Look-ups in named tables: a row name and a column name give one cell, copied from the table.

pegike =
,mupekan,tizavub,rilupif,pamomom,lefanek,fif,vigabif,ruzom
roz,175,429,216,525,462,330,768,340
kat,327,63,634,570,35,382,633,772
zalet,641,184,323,369,250,257,877,334
miguva,219,79,587,607,51,368,667,771
fuloled,14,144,483,651,120,353,746,708
nonu,153,397,249,547,421,333,761,390
geb,112,110,538,637,80,360,704,749
mav,676,180,288,416,246,229,856,378
binifum,135,366,399,360,387,418,829,251
tel,595,190,358,331,252,285,889,299
tibisuz,147,363,284,566,381,336,747,441

What is the fif of roz in pegike?
330
What is the tizavub of miguva in pegike?
79
What is the tizavub of roz in pegike?
429
What is the pamomom of tel in pegike?
331
What is the fif of geb in pegike?
360
What is the ruzom of fuloled in pegike?
708
What is the tizavub of zalet in pegike?
184
What is the mupekan of mav in pegike?
676
What is the fif of tibisuz in pegike?
336
What is the vigabif of kat in pegike?
633
What is the mupekan of tel in pegike?
595
What is the rilupif of roz in pegike?
216
What is the mupekan of zalet in pegike?
641
What is the fif of kat in pegike?
382
What is the rilupif of zalet in pegike?
323
What is the vigabif of nonu in pegike?
761
What is the lefanek of miguva in pegike?
51
What is the mupekan of binifum in pegike?
135
Row with the largest lefanek: roz

vad
         dufezan    mon  tosik  votor    fub  mimomi  rekigo
fas         32.7   57.4   38.0    2.6   28.4   -29.8   -39.5
kaseso      22.0   10.1   -6.7   15.2   27.0    12.4     4.6
ruva        21.2   -0.9   -5.1   11.0   35.2    28.8    -5.3
vadis       14.6   43.5   31.7    3.6   26.6    31.2    13.7
nelipi      17.6   21.8   23.3   30.2  -11.0    14.1    26.7
beb          0.3   32.7   17.8   16.3   17.3    -8.7    -0.6
tinotir     22.8    7.6    3.0  -18.0   16.3     7.1     9.3
radisi      10.2   60.3  -22.9  -19.0  -13.6    18.5    40.5
vovo        27.0   46.0  -14.8   13.7    4.7    32.3    15.4
vugati      52.1  -67.0  -14.8  -91.5   80.5    13.6     0.4

vadis, mimomi -> 31.2
vadis, fub -> 26.6
radisi, rekigo -> 40.5
vovo, dufezan -> 27.0
ruva, mimomi -> 28.8
nelipi, fub -> -11.0
vugati, fub -> 80.5
radisi, mimomi -> 18.5
tinotir, mimomi -> 7.1
fas, mimomi -> -29.8
fas, fub -> 28.4
beb, votor -> 16.3
beb, fub -> 17.3
tinotir, rekigo -> 9.3
tinotir, votor -> -18.0
nelipi, dufezan -> 17.6

zigab:
cols = govob, kapivi, talego, nubez, depo
pameg: [193, 165, 129, 71, 127]
vap: [176, 157, 119, 78, 32]
gat: [166, 158, 156, 142, 160]
ligaz: [67, 71, 55, 110, 72]

What is the nubez of pameg in zigab? 71
What is the kapivi of gat in zigab? 158
What is the govob of vap in zigab? 176
What is the depo of vap in zigab? 32
What is the kapivi of pameg in zigab? 165
What is the talego of pameg in zigab? 129
What is the nubez of gat in zigab? 142
Row with the largest depo: gat

dap =
,sitiz,gimo,doluz,seb,zevef,fos,sov,sadas
nubur,-138,-585,-34,35,-294,546,-118,219
gege,-615,7,188,-4,308,262,-528,-171
katig,94,504,-510,162,330,17,-267,-191
fonud,-796,441,-323,-230,-91,87,-296,-304
fer,-506,-291,-266,-234,119,-194,-183,-897
muzif,-273,-50,115,247,26,-199,-956,31
pilo,-82,-45,633,-125,251,-502,-311,-183
lipubut,250,70,225,-134,415,-169,-544,-551
zurene,-246,375,-91,-551,193,137,-535,184

What is the sov of gege in dap?
-528
What is the seb of muzif in dap?
247
What is the zevef of fonud in dap?
-91
What is the fos of fer in dap?
-194
What is the gimo of fonud in dap?
441
What is the sov of katig in dap?
-267
What is the seb of lipubut in dap?
-134
What is the sadas of muzif in dap?
31
What is the sadas of zurene in dap?
184
What is the gimo of nubur in dap?
-585
What is the sitiz of nubur in dap?
-138
What is the sov of pilo in dap?
-311
What is the doluz of nubur in dap?
-34
What is the sadas of pilo in dap?
-183
What is the seb of katig in dap?
162
What is the fos of muzif in dap?
-199
What is the sadas of fer in dap?
-897
What is the gimo of muzif in dap?
-50
What is the sitiz of gege in dap?
-615

